Below are the code and all the weights of a small trained network. Each question names an input and a target symbol and asks about switching units off, where a switched-off unit gives its printed mean instead of its output.

import numpy as np


def w(rows, s, z=0):
    codes = np.array(rows[::2]) - 128.0
    scale = np.full(codes.shape[1], s)
    scale[-1] = z or s
    return codes * scale


def norm(h):
    return h / np.sqrt((h * h).mean(-1, keepdims=True) + 1e-5)


def f(y):
    return np.maximum(y, 0)


def softmax(a):
    e = np.exp(a - a.max(-1, keepdims=True))
    return e / e.sum(-1, keepdims=True)


def log_softmax(a):
    a = a - a.max(-1, keepdims=True)
    return a - np.log(np.exp(a).sum(-1, keepdims=True))


def net(x, mask):
    ids = ['ΓΩβδζλπστφ'.index(c) for c in x.split()]
    T = len(ids)
    res = E[ids] + P[:T]
    u = 0
    for l in range(3):
        q, k, v = (norm(res) @ M[l].T for M in (Q, K, V))
        z = softmax(np.where(np.tri(T) > 0, q @ k.T / 3**0.5, -1e9)) @ v
        res = res + np.where(mask[u], z, O[l][:, -1]) @ O[l][:, :-1]
        u += 1
        y = f(norm(res) @ A[l][:, :-1].T + A[l][:, -1])
        res = res + np.where(mask[u : u + 4], y, B[l][:, -1]) @ B[l][:, :-1]
        u += 4
    return log_softmax(norm(res)[-1] @ U[:, :-1].T + U[:, -1])


Q, K, V, O, A, B = {}, {}, {}, {}, {}, {}
E = w([
[155,117,114,111,132,160,130,244],'Γ',
[85,51,102,254,159,120,97,176],'Ω',
[175,96,96,178,150,127,179,110],'β',
[150,81,153,153,127,15,93,168],'δ',
[124,103,180,44,91,79,195,197],'ζ',
[197,147,50,154,131,131,80,152],'λ',
[109,101,136,93,181,102,50,101],'π',
[107,175,156,208,147,118,112,101],'σ',
[147,171,124,89,75,85,131,80],'τ',
[141,104,216,151,40,143,49,136],'φ',
],0.023)
P = w([
[130,115,103,90,148,163,168,151],'0',
[102,157,103,159,149,69,120,255],'1',
[106,167,96,159,152,74,121,231],'2',
[113,164,86,157,152,85,118,209],'3',
[137,167,90,144,167,92,124,204],'4',
[153,170,95,145,175,103,127,195],'5',
[173,169,92,130,183,115,128,182],'6',
[199,176,89,125,197,130,132,163],'7',
[213,174,108,128,213,136,134,161],'8',
[214,169,122,134,227,133,118,179],'9',
],0.013)
Q[0] = w([
[159,158,117,120,253,142,140,135],'0.h0',
[177,122,58,138,135,102,112,231],'0.h0',
[121,112,174,116,86,221,80,101],'0.h0',
],0.0079)
K[0] = w([
[253,33,149,113,84,128,78,24],'0.h0',
[253,144,161,180,161,77,62,40],'0.h0',
[25,57,11,121,117,61,236,213],'0.h0',
],0.0055)
V[0] = w([
[63,254,35,78,113,198,124,96],'0.h0',
[159,133,103,133,134,61,53,180],'0.h0',
[155,165,149,154,57,148,110,156],'0.h0',
],0.0089)
O[0] = w([
[70,191,45,101,122,86,73,172,68],'0.h0',
[217,130,199,106,234,64,84,170,254],'0.h0',
[132,121,197,176,2,204,52,171,161],'0.h0',
],0.011,0.0085)
A[0] = w([
[91,123,110,92,155,102,175,170,46],'0.n0',
[81,51,85,163,72,30,123,163,2],'0.n1',
[121,183,255,101,172,142,111,30,146],'0.n2',
[108,49,92,156,196,224,81,169,99],'0.n3',
],0.0077,0.00097)
B[0] = w([
[196,142,65,100,188,200,234,47,174],'0.n0',
[155,137,198,200,193,80,190,65,179],'0.n1',
[51,192,137,43,71,139,92,160,253],'0.n2',
[39,85,185,171,62,93,3,194,252],'0.n3',
],0.0069,0.0035)
Q[1] = w([
[148,19,164,86,73,161,98,175],'1.h0',
[80,93,39,140,140,61,201,239],'1.h0',
[219,182,254,164,251,84,115,247],'1.h0',
],0.0068)
K[1] = w([
[191,109,91,167,233,157,107,79],'1.h0',
[230,249,212,180,185,118,99,45],'1.h0',
[151,241,144,34,149,255,120,35],'1.h0',
],0.0063)
V[1] = w([
[93,75,172,36,141,108,104,128],'1.h0',
[80,249,245,165,208,155,167,196],'1.h0',
[1,86,144,137,166,191,142,89],'1.h0',
],0.0085)
O[1] = w([
[24,89,140,4,121,139,68,168,131],'1.h0',
[49,202,185,159,140,175,183,135,236],'1.h0',
[159,126,194,93,196,227,111,124,2],'1.h0',
],0.014,0.0073)
A[1] = w([
[254,141,224,68,148,120,142,213,133],'1.n0',
[111,91,178,144,89,155,58,190,112],'1.n1',
[171,142,183,50,82,112,201,68,100],'1.n2',
[208,129,148,220,20,95,189,160,5],'1.n3',
],0.0065,0.0022)
B[1] = w([
[210,140,122,188,144,176,101,222,254],'1.n0',
[136,115,75,72,114,175,49,4,195],'1.n1',
[122,107,120,99,3,8,54,104,142],'1.n2',
[96,245,152,242,12,209,161,66,207],'1.n3',
],0.0072,0.0078)
Q[2] = w([
[115,3,115,175,126,125,149,102],'2.h0',
[145,189,227,188,102,91,46,133],'2.h0',
[131,209,175,150,160,26,128,154],'2.h0',
],0.011)
K[2] = w([
[222,248,171,53,164,56,98,254],'2.h0',
[145,12,98,18,156,147,158,98],'2.h0',
[144,28,167,56,58,232,154,125],'2.h0',
],0.0079)
V[2] = w([
[164,255,197,67,97,96,121,112],'2.h0',
[49,176,103,121,180,175,39,70],'2.h0',
[204,74,47,58,44,141,126,179],'2.h0',
],0.008)
O[2] = w([
[232,190,177,20,112,46,107,252,7],'2.h0',
[125,164,184,148,223,96,8,111,3],'2.h0',
[126,234,111,149,147,223,148,115,247],'2.h0',
],0.011,0.0022)
A[2] = w([
[127,117,93,172,183,104,185,213,178],'2.n0',
[105,105,47,254,182,145,196,148,209],'2.n1',
[150,171,18,156,52,37,65,125,2],'2.n2',
[163,223,20,172,194,252,1,70,117],'2.n3',
],0.0055,0.0045)
B[2] = w([
[58,148,125,82,174,149,162,138,224],'2.n0',
[163,101,89,62,129,112,158,128,253],'2.n1',
[115,4,205,161,186,154,155,168,168],'2.n2',
[148,193,168,149,169,111,148,81,192],'2.n3',
],0.012,0.007)
U = w([
[120,133,80,82,138,216,131,185,129],'Γ',
[76,37,124,173,164,139,137,110,149],'Ω',
[188,94,78,138,153,156,201,52,185],'β',
[222,80,218,162,185,60,188,127,2],'δ',
[114,85,181,59,89,116,215,155,121],'ζ',
[228,161,2,157,147,79,87,141,102],'λ',
[145,106,111,32,218,103,97,100,211],'π',
[84,218,179,161,200,133,181,115,44],'σ',
[115,181,36,111,55,13,96,130,180],'τ',
[161,112,179,133,49,157,63,103,194],'φ',
],0.0091,0.0052)

Each question gives the input, a string of symbols that net reads in full, and the target symbol t.
The units are the heads (3 rows each of Q, K, V and O) and the neurons (one row each of A and B). Each row of codes is followed by its name. A weight is (code - 128) times the scale printed after its matrix; where a second scale follows, it is the last column's (O, A, B and U).
mask holds one flag per unit, layer by layer, with each layer's heads first. A switched-off unit (its flag False) gives its mean, the last column of its rows in O or B, instead of its output. The means were averaged over made-up inputs and are rounded, as every weight is.
A unit's drop is (log p(t) with every unit on - log p(t) with that unit switched off) / (log p(t) with every unit on - log p(t) with every unit switched off).
The circuit of an input: a set's keep is (log p(t) with only the set's units on - log p(t) with every unit switched off) / (log p(t) with every unit on - log p(t) with every unit switched off). Starting from the 12 units with the biggest drops (on a tie, the unit counted first), units are removed one at a time, each time the one whose removal leaves the highest keep (on an exact tie, the one counted first), for as long as the keep stays at least 0.8.
circuit, biggest first: the units of the circuit, biggest drop first
unit that matters most: the unit with the biggest drop
top k neurons: the k neurons with the biggest drops, biggest first
top k neurons in layer l: the k neurons of layer l with the biggest drops, biggest first
drop of u: that unit's drop, to one decimal
input τ δ ζ Γ ζ π σ Γ δ, target λ: top neuron : (1.n0)
input Γ φ τ δ π Ω λ Ω σ β, target σ: circuit, biggest first : (1.h0, 0.n2)
input τ β Ω, target λ: circuit, biggest first : (0.h0, 1.h0)
input δ ζ φ δ, target ζ: circuit, biggest first : (2.h0, 0.h0)
input Ω Γ Ω β Γ β δ β Γ, target β: circuit, biggest first : (0.h0, 2.h0)
input π φ σ δ δ Γ σ σ λ, target σ: circuit, biggest first : (1.h0, 2.n3)
input φ Γ σ π Γ φ σ β, target φ: circuit, biggest first : (0.h0, 1.n3)
input π π λ β Ω δ Γ Γ, target π: circuit, biggest first : (1.h0, 2.h0)
input τ δ Γ δ π Γ, target λ: circuit, biggest first : (0.h0, 1.h0, 0.n3)
input Ω φ τ ζ β τ ζ δ π φ, target Ω: circuit, biggest first : (2.h0, 0.h0)
input β φ Ω β Γ, target β: circuit, biggest first : (0.h0, 2.h0, 1.h0)
input φ ζ Γ ζ, target φ: circuit, biggest first : (0.h0, 1.n1, 2.n0)
input τ λ τ, target λ: top 2 neurons in layer 0 : (0.n2, 0.n3)
input λ φ τ τ λ τ φ, target τ: circuit, biggest first : (1.h0)
input Γ ζ Γ ζ σ ζ, target σ: top 2 neurons : (0.n3, 1.n1)
input τ Ω ζ δ φ σ π Ω δ τ, target λ: top 2 neurons : (1.n0, 0.n3)
input σ ζ π, target δ: top 2 neurons : (0.n3, 0.n2)
input φ Ω Ω τ Ω δ, target φ: top 2 neurons : (1.n3, 1.n1)
input δ φ Ω σ ζ Γ, target ζ: drop of 2.h0 : 0.8
input Ω π Γ, target π: drop of 1.h0 : 0.2
input Γ Γ λ Ω τ Ω, target τ: drop of 1.n0 : 0.1
input Ω δ τ ζ ζ Γ, target Ω: unit that matters most : 2.h0
input τ β σ Γ Ω Ω δ, target λ: top 2 neurons in layer 1 : (1.n0, 1.n3)
